Below are the code and all the weights of a small trained network. Each question names an input and a class and asks about switching units off, where a switched-off unit gives its printed mean instead of its output.

import numpy as np


def w(rows, s, z=0):
    codes = np.array(rows[::2]) - 128.0
    scale = np.full(codes.shape[1], s)
    scale[-1] = z or s
    return codes * scale


def norm(h):
    return h / np.sqrt((h * h).mean(-1, keepdims=True) + 1e-5)


def f(y):
    return np.maximum(y, 0)


def log_softmax(a):
    a = a - a.max(-1, keepdims=True)
    return a - np.log(np.exp(a).sum(-1, keepdims=True))


def net(x, mask):
    res = np.array(x, float).reshape(1, 3) / 4 @ E
    u = 0
    for l in range(2):
        y = f(norm(res) @ A[l][:, :-1].T + A[l][:, -1])
        res = res + np.where(mask[u : u + 12], y, B[l][:, -1]) @ B[l][:, :-1]
        u += 12
    return log_softmax(norm(res)[-1] @ U[:, :-1].T + U[:, -1])


A, B = {}, {}
E = w([
[62,45,148,100,98,155,160,138,153,66,174,136],'x0',
[127,104,82,104,2,167,184,216,115,65,92,157],'x1',
[178,111,122,118,136,172,188,191,116,88,222,161],'x2',
],0.0071)
A[0] = w([
[154,160,85,165,127,102,88,145,93,145,57,149,109],'L0N1',
[46,51,176,103,125,170,114,108,214,71,108,92,32],'L0N2',
[175,117,152,147,254,158,118,146,135,164,205,138,38],'L0N3',
[101,174,189,169,196,67,49,64,136,212,152,74,17],'L0N4',
[158,141,51,178,92,140,142,156,96,193,52,136,2],'L0N5',
[58,142,146,77,43,190,153,171,186,112,129,147,210],'L0N6',
[97,89,122,59,52,116,94,170,76,145,72,60,145],'L0N7',
[102,82,87,134,109,97,119,115,134,101,144,101,49],'L0N8',
[106,32,146,154,186,99,88,102,171,170,156,53,12],'L0N9',
[72,91,200,94,173,125,115,49,209,110,137,118,238],'L0N10',
[149,220,133,191,151,80,58,120,141,230,84,46,140],'L0N11',
[215,124,136,149,132,157,113,166,111,103,171,132,131],'L0N12',
],0.0052,0.0032)
B[0] = w([
[143,87,129,158,152,138,94,138,131,78,143,125,183],'L0N1',
[114,100,131,95,60,137,154,93,107,133,185,85,180],'L0N2',
[160,101,85,92,134,127,146,97,118,139,140,72,204],'L0N3',
[217,114,100,254,98,125,158,141,104,105,114,121,236],'L0N4',
[137,161,91,152,166,174,87,139,163,100,92,122,166],'L0N5',
[158,79,160,165,137,102,169,98,115,156,101,111,221],'L0N6',
[155,113,126,137,190,109,137,94,134,108,150,71,194],'L0N7',
[98,102,83,131,174,124,146,115,126,100,129,150,140],'L0N8',
[147,155,168,95,177,181,112,173,150,137,179,150,177],'L0N9',
[87,144,124,100,121,122,104,155,192,91,55,123,225],'L0N10',
[95,175,148,97,110,129,111,152,128,157,157,201,254],'L0N11',
[138,138,176,145,129,166,173,148,133,121,111,175,176],'L0N12',
],0.0081,0.0077)
A[1] = w([
[168,198,103,149,151,112,71,86,54,205,152,195,141],'L1N1',
[132,120,79,175,51,117,84,159,61,97,107,137,113],'L1N2',
[103,199,99,17,157,149,108,113,120,170,192,129,141],'L1N3',
[61,91,118,58,83,57,174,78,108,140,116,106,39],'L1N4',
[182,113,125,169,152,68,83,91,162,189,167,74,3],'L1N5',
[143,137,70,172,139,70,113,93,134,94,57,116,107],'L1N6',
[72,42,133,74,108,128,127,85,128,119,151,88,35],'L1N7',
[156,122,168,115,93,157,196,155,82,150,136,224,163],'L1N8',
[59,199,150,133,112,122,44,123,155,140,113,192,73],'L1N9',
[130,137,101,143,130,47,109,64,25,185,176,115,50],'L1N10',
[128,172,122,151,87,135,58,118,88,110,2,129,123],'L1N11',
[78,87,115,75,103,113,111,106,139,74,159,111,79],'L1N12',
],0.0073,0.0027)
B[1] = w([
[36,75,193,127,41,84,129,154,119,127,119,132,254],'L1N1',
[174,109,113,86,168,124,91,51,146,105,155,63,183],'L1N2',
[101,254,171,70,128,75,43,180,191,145,45,181,149],'L1N3',
[41,9,200,178,89,115,153,75,206,102,91,7,183],'L1N4',
[124,87,38,75,133,178,158,98,113,65,90,97,192],'L1N5',
[169,162,128,77,153,157,116,146,135,113,204,116,214],'L1N6',
[57,110,202,134,82,41,106,162,156,147,81,111,207],'L1N7',
[77,175,84,145,145,124,114,74,71,191,116,137,222],'L1N8',
[76,207,175,46,107,62,53,237,216,192,143,201,198],'L1N9',
[136,109,71,133,90,209,188,80,50,123,128,132,152],'L1N10',
[139,117,127,48,228,141,130,99,197,84,161,117,233],'L1N11',
[75,82,147,153,106,96,92,146,97,177,58,132,182],'L1N12',
],0.0071,0.0068)
U = w([
[219,127,69,104,182,172,128,95,153,64,141,77,133],'0',
[148,161,120,167,75,91,75,125,85,148,160,161,4],'1',
[93,197,156,87,150,85,42,173,176,146,132,178,174],'2',
[155,138,69,181,112,176,204,113,7,157,148,162,148],'3',
[64,50,177,144,92,105,164,115,137,108,97,68,147],'4',
],0.012,0.0036)

Each question gives the input, the list of numbers given to net, and the class t.
The units are the neurons (one row each of A and B). Each row of codes is followed by its name. A weight is (code - 128) times the scale printed after its matrix; where a second scale follows, it is the last column's (A, B and U).
mask holds one flag per neuron, layer by layer. A switched-off neuron (its flag False) gives its mean, the last column of its row in B, instead of its output. The means were averaged over made-up inputs and are rounded, as every weight is.
A unit's drop is (log p(t) with every unit on - log p(t) with that unit switched off) / (log p(t) with every unit on - log p(t) with every unit switched off).
The circuit of an input: a set's keep is (log p(t) with only the set's units on - log p(t) with every unit switched off) / (log p(t) with every unit on - log p(t) with every unit switched off). Starting from the 12 units with the biggest drops (on a tie, the unit counted first), units are removed one at a time, each time the one whose removal leaves the highest keep (on an exact tie, the one counted first), for as long as the keep stays at least 0.8.
units of the circuit, in order: the units of the circuit, biggest drop first
unit that matters most: the unit with the biggest drop
top k neurons: the k neurons with the biggest drops, biggest first
k most important neurons of layer l: the k neurons of layer l with the biggest drops, biggest first
drop of u: that unit's drop, to one decimal
input [7,-8,5], class 2: top 2 neurons	(L0N9 L1N3)
input [-4,5,-7], class 2: top 3 neurons	(L0N4 L0N11 L1N9)
input [0,2,-6], class 2: units of the circuit, in order	(L0N11 L1N9)
input [3,-4,4], class 2: units of the circuit, in order	(L0N4 L1N3)
input [0,-6,5], class 0: units of the circuit, in order	(L0N3)
input [-3,-4,1], class 3: top 3 neurons	(L0N4 L0N3 L0N11)
input [-7,8,5], class 0: top 2 neurons	(L0N5 L0N11)
input [-2,4,-7], class 2: top 2 neurons	(L0N4 L0N11)
input [-1,-3,0], class 1: top 3 neurons	(L0N11 L0N4 L0N9)
input [0,2,-4], class 0: 2 most important neurons of layer 0	(L0N7 L0N5)
input [8,-7,-8], class 2: 2 most important neurons of layer 0	(L0N10 L0N9)
input [-1,-6,3], class 0: top 2 neurons	(L0N4 L0N3)
input [-2,-2,5], class 3: 3 most important neurons of layer 0	(L0N11 L0N10 L0N12)
input [1,-2,-5], class 2: units of the circuit, in order	(L0N11)
input [3,5,4], class 3: 2 most important neurons of layer 1	(L1N8 L1N1)
input [1,-3,0], class 0: 3 most important neurons of layer 0	(L0N4 L0N10 L0N3)
input [-1,-3,5], class 0: top 2 neurons	(L0N11 L0N3)
input [4,-6,-1], class 0: top 2 neurons	(L0N4 L0N3)
input [0,-1,-8], class 2: top 2 neurons	(L0N11 L1N9)
input [0,5,-7], class 0: unit that matters most	L0N5
input [5,-8,-7], class 2: top 2 neurons	(L0N10 L1N9)
input [8,-5,-8], class 2: top 2 neurons	(L0N10 L0N9)
input [1,4,2], class 3: drop of L1N1	0.1
input [4,-7,2], class 0: drop of L0N4	1.2
input [-4,-2,2], class 3: drop of L0N10	0.1
input [3,-5,0], class 0: drop of L0N4	1.8
input [4,7,7], class 3: top neuron	(L1N8)
